Below is a small trained network, with its code and all its weights. Each question gives an input and a class and asks what happens when units are switched off, that is, made to give their printed mean instead of their output.

import numpy as np


def w(rows, s, z=0):
    codes = np.array(rows[::2]) - 128.0
    scale = np.full(codes.shape[1], s)
    scale[-1] = z or s
    return codes * scale


def norm(h):
    return h / np.sqrt((h * h).mean(-1, keepdims=True) + 1e-5)


def f(y):
    return y / 2 * (1 + np.tanh(0.7978845608 * (y + 0.044715 * y**3)))


def log_softmax(a):
    a = a - a.max(-1, keepdims=True)
    return a - np.log(np.exp(a).sum(-1, keepdims=True))


def net(x, mask):
    res = np.array(x, float).reshape(1, 6) / 4 @ E
    u = 0
    for l in range(3):
        y = f(norm(res) @ A[l][:, :-1].T + A[l][:, -1])
        res = res + np.where(mask[u : u + 13], y, B[l][:, -1]) @ B[l][:, :-1]
        u += 13
    return log_softmax(norm(res)[-1] @ U[:, :-1].T + U[:, -1])


A, B = {}, {}
E = w([
[217,173,148,199,23,67,118,72,134,89],'x0',
[144,96,99,105,141,192,68,150,230,1],'x1',
[84,132,186,64,40,179,236,105,181,118],'x2',
[114,99,132,84,105,169,92,42,37,92],'x3',
[48,44,86,213,103,71,219,112,107,48],'x4',
[167,146,185,135,207,136,164,125,99,110],'x5',
],0.0064)
A[0] = w([
[53,48,147,172,158,83,122,33,155,100,63],'0.n0',
[123,192,47,192,100,107,127,239,235,225,63],'0.n1',
[203,162,136,163,89,93,138,90,120,116,68],'0.n2',
[126,84,121,157,172,68,16,157,111,144,28],'0.n3',
[190,146,141,76,167,86,19,155,125,174,44],'0.n4',
[128,150,49,78,183,2,43,147,88,92,2],'0.n5',
[80,153,109,123,176,117,114,130,145,115,3],'0.n6',
[163,70,84,133,128,194,83,133,186,92,29],'0.n7',
[184,190,152,147,222,163,199,124,89,58,122],'0.n8',
[60,151,9,135,23,146,65,156,142,170,120],'0.n9',
[84,110,109,70,68,167,40,67,21,99,38],'0.n10',
[111,168,130,140,136,78,173,204,215,148,40],'0.n11',
[106,184,138,181,157,74,129,184,191,114,48],'0.n12',
],0.0069,0.0028)
B[0] = w([
[158,136,131,88,83,122,110,194,96,116,205],'0.n0',
[163,123,122,96,159,136,169,118,104,83,252],'0.n1',
[126,127,49,147,98,143,101,86,172,123,197],'0.n2',
[96,126,187,135,134,149,164,87,99,136,196],'0.n3',
[128,123,148,97,102,88,133,187,130,123,216],'0.n4',
[60,164,233,164,122,103,136,139,181,91,195],'0.n5',
[119,115,112,101,138,136,98,137,153,105,115],'0.n6',
[156,71,151,158,131,176,123,147,109,130,203],'0.n7',
[134,2,109,120,124,55,150,47,185,167,204],'0.n8',
[162,65,169,144,201,69,174,66,174,194,226],'0.n9',
[177,133,132,91,183,133,205,110,95,62,234],'0.n10',
[149,173,131,123,139,146,182,135,92,51,196],'0.n11',
[164,128,98,136,144,150,130,121,85,69,176],'0.n12',
],0.0095,0.0036)
A[1] = w([
[26,118,156,101,208,192,161,170,89,142,194],'1.n0',
[84,163,61,59,166,132,79,16,89,78,164],'1.n1',
[35,149,147,185,129,183,177,78,204,82,91],'1.n2',
[41,129,149,121,126,80,154,140,87,59,161],'1.n3',
[71,68,32,176,131,64,158,149,107,114,17],'1.n4',
[112,207,172,160,43,137,123,94,153,100,145],'1.n5',
[87,175,219,88,112,202,189,98,201,131,75],'1.n6',
[81,89,116,227,116,98,138,212,52,91,41],'1.n7',
[178,83,124,173,117,196,89,173,163,63,17],'1.n8',
[80,120,39,214,86,110,138,156,97,78,30],'1.n9',
[175,177,167,52,85,144,82,146,117,175,4],'1.n10',
[2,112,40,54,203,96,116,160,162,147,69],'1.n11',
[134,237,83,165,137,70,180,133,46,199,94],'1.n12',
],0.0065,0.0016)
B[1] = w([
[151,166,26,198,61,76,117,87,158,114,254],'1.n0',
[153,207,120,169,175,129,155,171,128,92,163],'1.n1',
[104,130,128,89,125,97,78,134,144,147,179],'1.n2',
[117,198,142,88,130,148,108,174,132,164,221],'1.n3',
[169,134,154,58,129,129,121,160,113,156,202],'1.n4',
[99,175,97,138,147,126,77,103,147,132,164],'1.n5',
[66,153,126,81,82,85,132,79,153,135,211],'1.n6',
[141,117,163,91,107,128,95,163,119,112,200],'1.n7',
[77,49,134,121,156,217,71,121,139,170,205],'1.n8',
[133,110,107,97,128,110,93,158,35,114,184],'1.n9',
[130,117,145,70,121,115,122,208,106,154,148],'1.n10',
[188,159,101,169,105,77,93,95,94,165,171],'1.n11',
[124,72,124,152,136,254,133,112,127,141,212],'1.n12',
],0.0086,0.004)
A[2] = w([
[110,148,188,140,209,133,113,108,70,98,93],'2.n0',
[69,57,107,105,85,113,142,161,60,99,169],'2.n1',
[98,144,51,168,132,149,173,146,80,227,131],'2.n2',
[114,68,178,154,126,201,165,96,63,226,66],'2.n3',
[138,85,78,85,144,76,143,170,158,155,251],'2.n4',
[127,47,136,72,157,56,139,78,105,121,244],'2.n5',
[89,154,12,101,199,119,128,140,137,152,179],'2.n6',
[149,170,150,158,134,205,175,109,51,163,214],'2.n7',
[120,97,220,255,150,109,60,180,61,130,133],'2.n8',
[187,193,144,221,203,122,92,172,129,119,115],'2.n9',
[181,154,40,213,79,92,77,103,150,103,16],'2.n10',
[200,175,157,19,134,160,82,141,148,165,108],'2.n11',
[90,156,163,104,42,175,165,117,157,129,89],'2.n12',
],0.008,0.0017)
B[2] = w([
[138,176,49,68,102,149,210,92,170,69,169],'2.n0',
[179,194,192,150,153,109,91,224,132,182,207],'2.n1',
[127,71,148,128,157,221,34,107,158,58,184],'2.n2',
[125,59,137,125,146,141,66,139,184,104,189],'2.n3',
[204,160,188,134,135,133,96,58,59,155,210],'2.n4',
[179,162,140,183,158,105,173,141,135,216,253],'2.n5',
[155,152,135,229,24,184,82,78,105,91,166],'2.n6',
[128,73,112,104,153,158,108,180,188,25,201],'2.n7',
[1,164,103,64,104,73,144,116,190,168,215],'2.n8',
[59,149,72,59,75,115,195,80,107,119,177],'2.n9',
[129,186,131,174,82,233,83,91,92,194,186],'2.n10',
[121,132,145,225,110,66,128,221,36,139,188],'2.n11',
[56,144,53,100,225,62,98,149,124,110,188],'2.n12',
],0.0075,0.005)
U = w([
[7,189,115,63,122,68,153,99,176,131,181],'0',
[174,164,174,117,111,92,101,218,62,146,183],'1',
[202,156,87,120,157,167,227,110,105,41,146],'2',
[148,176,86,188,77,177,75,50,120,147,159],'3',
[102,32,142,111,169,200,84,124,186,118,150],'4',
[203,97,152,144,177,70,176,54,173,200,109],'5',
[118,107,140,153,100,159,195,134,130,141,3],'6',
],0.013,0.0039)

Each question gives the input, the list of numbers given to net, and the class t.
The units are the neurons (one row each of A and B). Each row of codes is followed by its name. A weight is (code - 128) times the scale printed after its matrix; where a second scale follows, it is the last column's (A, B and U).
mask holds one flag per neuron, layer by layer. A switched-off neuron (its flag False) gives its mean, the last column of its row in B, instead of its output. The means were averaged over made-up inputs and are rounded, as every weight is.
A unit's drop is (log p(t) with every unit on - log p(t) with that unit switched off) / (log p(t) with every unit on - log p(t) with every unit switched off).
The circuit of an input: a set's keep is (log p(t) with only the set's units on - log p(t) with every unit switched off) / (log p(t) with every unit on - log p(t) with every unit switched off). Starting from the 12 units with the biggest drops (on a tie, the unit counted first), units are removed one at a time, each time the one whose removal leaves the highest keep (on an exact tie, the one counted first), for as long as the keep stays at least 0.8.
circuit, biggest first: the units of the circuit, biggest drop first
unit that matters most: the unit with the biggest drop
k most important neurons: the k neurons with the biggest drops, biggest first
top k neurons in layer l: the k neurons of layer l with the biggest drops, biggest first
input [3,7,5,-2,7,-5], class 1: unit that matters most	2.n1
input [-7,0,5,0,4,-7], class 3: circuit, biggest first	[1.n11 2.n6]
input [-1,6,-8,-8,6,-3], class 0: circuit, biggest first	[0.n5 2.n9]
input [-2,-2,-6,7,8,4], class 1: 2 most important neurons	[0.n0 2.n1]
input [-6,3,1,4,-5,-3], class 3: 3 most important neurons	[1.n0 0.n0 2.n6]
input [-8,-5,4,-6,-3,-8], class 3: 2 most important neurons	[2.n6 1.n0]
input [-7,4,2,2,6,-4], class 3: circuit, biggest first	[1.n0 1.n11]
input [-5,0,-4,0,0,0], class 3: 4 most important neurons	[1.n0 1.n11 2.n10 0.n6]
input [-4,2,1,1,8,8], class 1: circuit, biggest first	[0.n0 2.n1]
input [-7,6,-2,6,-1,-4], class 3: 3 most important neurons	[1.n0 0.n1 2.n6]
input [-6,5,-4,-6,-2,1], class 2: circuit, biggest first	[0.n1 0.n11]
input [-4,-5,-1,-2,3,1], class 4: 2 most important neurons	[1.n12 2.n2]
input [7,5,5,-8,8,-3], class 1: top 2 neurons in layer 2	[2.n1 2.n0]
input [-4,1,-7,-6,8,6], class 1: top 2 neurons in layer 2	[2.n1 2.n4]
input [-7,2,5,-5,0,8], class 5: circuit, biggest first	[0.n8 2.n5]
input [-3,0,-2,0,2,5], class 5: circuit, biggest first	[0.n8]
input [7,2,-8,7,1,4], class 0: circuit, biggest first	[0.n5 2.n8]
input [-6,-4,-8,7,-2,-1], class 0: circuit, biggest first	[0.n5 2.n8]
input [8,-2,4,2,8,-2], class 1: 3 most important neurons	[1.n9 2.n1 1.n0]
input [4,6,2,5,1,1], class 4: 3 most important neurons	[1.n8 0.n7 0.n1]
input [-7,6,4,-7,-8,1], class 1: circuit, biggest first	[2.n11]
input [5,4,-4,-2,-5,8], class 5: 2 most important neurons	[0.n8 1.n0]
input [5,2,-5,-4,6,3], class 1: 2 most important neurons	[1.n9 2.n1]
input [6,-4,-4,7,5,1], class 2: 2 most important neurons	[0.n10 1.n0]
input [0,6,0,2,-3,8], class 5: 2 most important neurons	[0.n8 2.n5]
